Below are the code and all the weights of a small trained network. Each question names an input and a class and asks about switching units off, where a switched-off unit gives its printed mean instead of its output.

import numpy as np


def w(rows, s, z=0):
    codes = np.array(rows[::2]) - 128.0
    scale = np.full(codes.shape[1], s)
    scale[-1] = z or s
    return codes * scale


def f(y):
    return np.maximum(y, 0)


def log_softmax(a):
    a = a - a.max(-1, keepdims=True)
    return a - np.log(np.exp(a).sum(-1, keepdims=True))


def net(x, mask):
    res = np.array(x, float).reshape(1, 8) / 4 @ E
    y = f(res @ A[0][:, :-1].T + A[0][:, -1])
    res = res + np.where(mask, y, B[0][:, -1]) @ B[0][:, :-1]
    return log_softmax(res[-1] @ U[:, :-1].T + U[:, -1])


A, B = {}, {}
E = w([
[161,49,77,48,80,124,153,98,91,83,209,75],'x0',
[108,222,64,113,169,145,116,196,43,109,124,27],'x1',
[99,194,29,118,141,122,151,49,205,230,195,84],'x2',
[97,189,176,222,75,2,172,112,93,77,225,136],'x3',
[99,133,139,160,42,175,3,101,144,109,135,78],'x4',
[214,201,209,118,108,217,215,83,149,113,120,62],'x5',
[122,126,128,127,129,131,131,132,135,124,125,125],'x6',
[205,119,82,223,61,186,144,237,156,171,196,157],'x7',
],0.007)
A[0] = w([
[205,115,78,169,81,166,152,238,138,169,175,153,87],'N1',
[138,89,204,145,112,119,139,102,186,137,126,207,156],'N2',
[142,80,177,132,113,150,123,112,176,149,152,200,70],'N3',
[96,166,59,133,144,144,146,44,184,183,148,102,44],'N4',
[129,101,144,144,96,142,100,78,170,121,118,165,132],'N5',
[170,90,105,62,147,203,107,171,150,164,66,130,63],'N6',
[159,77,94,79,66,128,161,137,82,149,193,115,254],'N7',
[140,178,126,133,185,121,112,155,90,119,174,84,78],'N8',
[135,89,187,132,107,135,140,187,74,37,75,148,42],'N9',
[177,143,123,125,162,96,190,150,96,93,117,172,140],'N10',
[104,164,107,155,87,136,52,65,170,132,143,84,161],'N11',
[108,221,111,136,163,146,110,180,61,122,127,92,103],'N12',
[120,123,120,116,215,135,196,112,89,135,123,133,145],'N13',
[136,187,155,107,138,179,159,147,114,106,141,91,101],'N14',
[108,190,152,142,189,121,173,167,160,159,93,182,171],'N15',
[145,93,140,112,154,89,189,158,176,158,118,149,149],'N16',
[96,180,66,121,140,124,164,53,202,220,171,91,161],'N17',
[135,182,180,182,158,154,93,160,166,216,90,148,165],'N18',
[68,119,139,164,112,92,128,138,101,92,190,149,105],'N19',
[102,132,131,148,81,161,93,134,136,115,140,101,212],'N20',
[175,63,160,154,94,122,128,89,196,172,156,172,108],'N21',
[78,164,159,170,104,160,79,124,147,135,99,133,209],'N22',
[113,171,193,194,64,62,173,135,91,72,197,131,89],'N23',
[107,138,134,143,66,124,36,101,134,68,139,102,145],'N24',
[147,31,88,61,97,130,160,68,123,92,171,87,204],'N25',
[142,84,214,140,137,142,108,162,73,61,101,179,99],'N26',
[88,183,177,176,153,125,112,133,183,151,57,169,176],'N27',
[106,136,125,113,151,89,186,142,103,128,134,164,146],'N28',
[106,91,91,101,198,73,172,193,121,153,144,170,149],'N29',
[44,141,184,56,216,87,105,1,75,86,69,96,80],'N30',
[168,65,100,106,181,214,125,122,149,146,63,111,78],'N31',
[148,65,79,73,180,196,100,147,159,180,83,122,83],'N32',
[143,139,134,117,142,108,116,81,178,187,163,135,85],'N33',
[178,83,217,115,123,117,130,181,71,57,83,118,113],'N34',
[248,190,217,139,103,205,210,73,150,104,111,79,101],'N35',
[155,138,164,146,115,176,171,136,134,152,128,80,82],'N36',
[109,175,85,120,151,150,114,180,89,124,138,100,61],'N37',
[153,165,104,83,168,126,199,150,139,134,116,154,161],'N38',
[123,112,139,105,126,102,135,64,181,107,108,169,90],'N39',
[76,46,38,162,133,93,55,186,82,158,128,183,118],'N40',
[123,170,97,153,115,89,147,65,153,139,174,112,99],'N41',
[92,146,118,157,163,103,108,161,166,144,93,150,156],'N42',
[115,167,131,157,131,58,165,97,135,107,188,129,137],'N43',
[183,142,137,140,183,124,209,124,107,133,141,139,153],'N44',
[104,110,177,155,84,167,80,136,97,60,110,126,136],'N45',
[181,125,110,194,100,166,137,241,161,167,175,144,90],'N46',
[142,183,85,128,160,135,103,187,72,123,133,72,122],'N47',
[112,173,87,138,154,144,114,195,59,112,104,70,95],'N48',
],0.0074,0.0057)
B[0] = w([
[141,186,184,66,40,91,148,143,195,162,84,112,199],'N1',
[86,141,146,73,132,161,160,102,79,121,174,161,205],'N2',
[67,96,163,83,118,127,184,68,113,134,182,152,171],'N3',
[127,96,82,188,135,141,189,206,136,151,124,170,187],'N4',
[120,117,139,85,138,160,165,88,100,126,147,138,176],'N5',
[87,123,191,172,176,100,82,124,112,189,153,74,191],'N6',
[184,198,123,71,148,115,99,162,82,59,138,110,226],'N7',
[83,91,134,106,123,152,180,84,106,158,134,144,157],'N8',
[94,110,63,176,138,156,176,216,143,184,140,168,184],'N9',
[176,80,118,129,96,178,82,94,127,157,80,125,172],'N10',
[192,71,107,151,115,180,108,106,113,132,54,141,199],'N11',
[91,91,150,76,116,145,188,95,98,131,179,169,182],'N12',
[169,104,131,130,96,158,97,105,136,137,91,135,181],'N13',
[77,145,117,138,137,119,128,87,151,99,144,163,167],'N14',
[198,147,126,82,139,123,100,147,74,73,142,122,187],'N15',
[156,94,132,132,104,188,98,77,111,142,101,135,171],'N16',
[127,120,39,164,146,185,144,242,124,160,120,191,234],'N17',
[181,144,121,94,166,88,144,153,92,70,161,94,195],'N18',
[111,145,144,149,169,122,80,116,130,151,134,113,177],'N19',
[178,100,113,118,99,163,80,76,110,119,73,126,188],'N20',
[62,108,151,64,105,141,193,89,71,126,173,153,192],'N21',
[205,114,130,101,128,162,98,108,89,92,108,136,197],'N22',
[105,135,217,189,197,132,44,140,99,217,163,43,208],'N23',
[185,65,134,134,122,155,113,88,137,133,72,122,194],'N24',
[184,166,105,75,171,90,135,168,74,66,156,80,238],'N25',
[96,129,54,136,128,171,170,207,144,157,138,159,198],'N26',
[197,154,116,81,167,91,155,161,87,72,191,93,202],'N27',
[167,105,135,153,118,163,82,93,131,134,65,117,171],'N28',
[160,100,101,157,107,143,74,56,136,114,71,132,186],'N29',
[140,209,180,68,1,56,167,188,228,174,58,100,254],'N30',
[83,147,183,192,167,107,88,132,105,172,162,57,194],'N31',
[94,140,205,202,203,108,83,132,106,182,169,61,199],'N32',
[101,90,84,130,126,164,170,158,114,152,129,164,162],'N33',
[105,110,46,155,156,191,154,221,148,156,129,167,206],'N34',
[49,150,60,218,174,34,49,69,204,35,116,191,232],'N35',
[84,138,104,147,119,98,127,94,164,99,125,136,160],'N36',
[63,62,146,89,117,128,193,86,122,141,159,151,160],'N37',
[165,95,135,119,122,159,87,94,142,125,87,141,181],'N38',
[95,141,160,85,83,114,189,119,121,144,174,143,171],'N39',
[71,161,87,176,160,49,85,65,202,60,113,183,202],'N40',
[112,122,114,151,149,146,120,188,126,170,134,134,174],'N41',
[158,141,120,98,142,118,111,129,119,70,140,111,172],'N42',
[115,146,148,163,170,156,69,133,108,186,132,70,189],'N43',
[171,87,122,128,124,163,73,66,117,124,80,130,179],'N44',
[163,106,77,140,126,183,106,148,127,159,94,150,190],'N45',
[153,194,187,75,35,89,157,159,195,141,78,96,192],'N46',
[81,95,145,77,94,145,195,37,102,128,166,171,184],'N47',
[74,93,155,72,107,140,185,76,94,138,179,183,181],'N48',
],0.0063,0.011)
U = w([
[98,106,34,168,142,191,182,242,141,189,132,167,111],'0',
[82,134,226,196,198,114,84,128,96,221,168,41,98],'1',
[136,180,186,79,2,64,179,164,235,162,86,103,106],'2',
[52,85,154,76,105,160,227,30,68,127,196,173,107],'3',
[62,140,52,186,162,48,91,55,217,18,122,172,117],'4',
[156,142,113,108,128,160,109,122,96,114,129,130,248],'5',
[229,64,109,142,97,208,93,54,107,135,61,124,97],'6',
[217,156,106,81,177,88,150,183,51,23,183,87,111],'7',
],0.0081,0.013)

Each question gives the input, the list of numbers given to net, and the class t.
The units are the neurons (one row each of A and B). Each row of codes is followed by its name. A weight is (code - 128) times the scale printed after its matrix; where a second scale follows, it is the last column's (A, B and U).
mask holds one flag per neuron, in row order. A switched-off neuron (its flag False) gives its mean, the last column of its row in B, instead of its output. The means were averaged over made-up inputs and are rounded, as every weight is.
A unit's drop is (log p(t) with every unit on - log p(t) with that unit switched off) / (log p(t) with every unit on - log p(t) with every unit switched off).
The circuit of an input: a set's keep is (log p(t) with only the set's units on - log p(t) with every unit switched off) / (log p(t) with every unit on - log p(t) with every unit switched off). Starting from the 12 units with the biggest drops (on a tie, the unit counted first), units are removed one at a time, each time the one whose removal leaves the highest keep (on an exact tie, the one counted first), for as long as the keep stays at least 0.8.
circuit, biggest first: the units of the circuit, biggest drop first
k most important neurons: the k neurons with the biggest drops, biggest first
drop when u is switched off: that unit's drop, to one decimal
input [-4,3,0,2,-3,-5,4,-1], class 4: circuit, biggest first => N40
input [2,-8,-3,6,-4,-8,5,3], class 3: 2 most important neurons => N35; N21
input [2,3,-7,6,7,-1,-2,0], class 0: 3 most important neurons => N9; N34; N26
input [-8,-7,7,7,-2,-5,-3,1], class 7: circuit, biggest first => N27; N15
input [4,2,-7,3,2,4,-6,-7], class 0: circuit, biggest first => N34; N9
input [0,5,6,0,7,2,-1,6], class 6: 2 most important neurons => N30; N11
input [-6,-3,2,-5,7,-3,-6,7], class 2: 2 most important neurons => N46; N1
input [2,2,3,-4,2,-1,-1,4], class 1: 3 most important neurons => N30; N32; N6
input [3,-2,-8,-7,-5,-1,7,-3], class 0: 3 most important neurons => N34; N26; N9
input [-2,-7,-3,3,4,3,-4,6], class 3: 2 most important neurons => N30; N21
input [0,-3,-6,-6,1,-2,1,-2], class 0: 2 most important neurons => N26; N34
input [-8,2,6,-2,-1,3,1,-5], class 7: circuit, biggest first => N27; N18
input [1,-8,1,-8,8,-8,-3,3], class 1: 4 most important neurons => N32; N6; N31; N35
input [5,8,-3,8,-4,1,-4,3], class 1: 2 most important neurons => N23; N43
input [5,7,0,8,3,1,-5,8], class 1: 3 most important neurons => N23; N30; N43
input [7,0,-4,-8,4,-3,1,5], class 1: 2 most important neurons => N32; N6
input [-8,-8,-6,-8,8,-7,5,0], class 1: circuit, biggest first => N32
input [-7,-1,2,1,2,5,-5,-1], class 7: circuit, biggest first => N27; N18
input [-1,4,1,7,5,8,0,7], class 4: 4 most important neurons => N35; N30; N36; N14
input [8,-3,1,-5,-3,-4,6,-2], class 7: circuit, biggest first => N25
input [2,-5,-8,7,1,-1,-8,5], class 0: 2 most important neurons => N26; N34
input [-1,0,-4,4,8,-4,-4,3], class 6: circuit, biggest first => N24; N20
input [-1,4,-1,-3,-6,3,-7,7], class 2: 2 most important neurons => N1; N46
input [-8,-8,4,-3,-5,5,6,-1], class 3: drop when N7 is switched off => 0.2
input [-5,-6,-1,0,1,4,-5,-6], class 2: drop when N37 is switched off => 0.1
input [0,-4,0,5,3,3,1,1], class 1: drop when N23 is switched off => 0.9
input [3,1,8,4,-4,-3,2,-1], class 0: drop when N17 is switched off => 0.2
input [1,-1,-4,0,-4,4,-1,-7], class 2: circuit, biggest first => N30
